Here is a tiny trained network, its code and every weight. The questions are about switching its units off for an input and a class, where a switched-off unit gives its printed mean instead of its output.

import numpy as np


def w(rows, s, z=0):
    codes = np.array(rows[::2]) - 128.0
    scale = np.full(codes.shape[1], s)
    scale[-1] = z or s
    return codes * scale


def f(y):
    return np.maximum(y, 0)


def log_softmax(a):
    a = a - a.max(-1, keepdims=True)
    return a - np.log(np.exp(a).sum(-1, keepdims=True))


def net(x, mask):
    res = np.array(x, float).reshape(1, 4) / 4 @ E
    y = f(res @ A[0][:, :-1].T + A[0][:, -1])
    res = res + np.where(mask, y, B[0][:, -1]) @ B[0][:, :-1]
    return log_softmax(res[-1] @ U[:, :-1].T + U[:, -1])


A, B = {}, {}
E = w([
[74,202,104,143,171,106,49],'x0',
[139,123,146,123,151,107,125],'x1',
[137,160,79,69,105,2,90],'x2',
[162,55,185,158,47,164,81],'x3',
],0.0078)
A[0] = w([
[57,177,166,199,193,196,146,139],'n1',
[177,116,158,66,133,83,170,178],'n2',
[77,110,164,166,157,124,74,158],'n3',
[204,47,171,190,87,199,167,247],'n4',
[71,231,9,75,186,67,82,110],'n5',
[81,142,115,130,203,157,228,177],'n6',
[180,113,114,59,119,105,200,127],'n7',
[145,150,163,152,69,134,25,146],'n8',
[82,153,164,182,159,173,2,155],'n9',
[153,113,128,68,157,107,125,124],'n10',
[146,109,106,54,125,125,169,31],'n11',
],0.0066,0.0015)
B[0] = w([
[79,90,124,56,87,48,152,198],'n1',
[90,88,114,82,90,103,141,166],'n2',
[102,110,119,91,71,115,148,165],'n3',
[200,148,218,167,189,211,130,254],'n4',
[152,220,140,192,207,185,2,243],'n5',
[59,46,111,18,67,54,175,184],'n6',
[90,103,111,49,62,142,109,166],'n7',
[113,77,139,49,66,106,166,183],'n8',
[93,115,143,52,71,97,150,200],'n9',
[132,155,84,132,118,109,114,148],'n10',
[86,120,96,94,76,87,79,145],'n11',
],0.0064,0.0073)
U = w([
[131,68,150,63,68,100,197,250],'0',
[61,134,46,51,89,47,112,63],'1',
[255,175,153,222,230,189,88,63],'2',
],0.0062,0.0012)

Each question gives the input, the list of numbers given to net, and the class t.
The units are the neurons (one row each of A and B). Each row of codes is followed by its name. A weight is (code - 128) times the scale printed after its matrix; where a second scale follows, it is the last column's (A, B and U).
mask holds one flag per neuron, in row order. A switched-off neuron (its flag False) gives its mean, the last column of its row in B, instead of its output. The means were averaged over made-up inputs and are rounded, as every weight is.
A unit's drop is (log p(t) with every unit on - log p(t) with that unit switched off) / (log p(t) with every unit on - log p(t) with every unit switched off).
The circuit of an input: a set's keep is (log p(t) with only the set's units on - log p(t) with every unit switched off) / (log p(t) with every unit on - log p(t) with every unit switched off). Starting from all 11 units, units are removed one at a time, each time the one whose removal leaves the highest keep (on an exact tie, the one counted first), for as long as the keep stays at least 0.8.
units of the circuit, in order: the units of the circuit, biggest drop first
top k neurons: the k neurons with the biggest drops, biggest first
drop of u: that unit's drop, to one decimal
input [-1,0,-1,7], class 2: units of the circuit, in order -> [n4]
input [-3,0,-2,2], class 2: units of the circuit, in order -> [n4 n6]
input [3,8,-8,5], class 0: top 3 neurons -> [n5 n1 n9]
input [6,-2,3,-1], class 2: top 3 neurons -> [n5 n6 n1]
input [7,5,-7,0], class 1: top 2 neurons -> [n4 n1]
input [2,3,-7,-8], class 1: top 3 neurons -> [n4 n6 n1]
input [7,7,-6,-2], class 1: top 2 neurons -> [n4 n1]
input [-4,-5,-8,7], class 2: drop of n4 -> 1.5
input [2,5,8,-3], class 2: drop of n1 -> 0.1
input [-3,-7,-1,4], class 2: drop of n8 -> 0.0
input [5,7,8,-8], class 2: drop of n5 -> 1.1
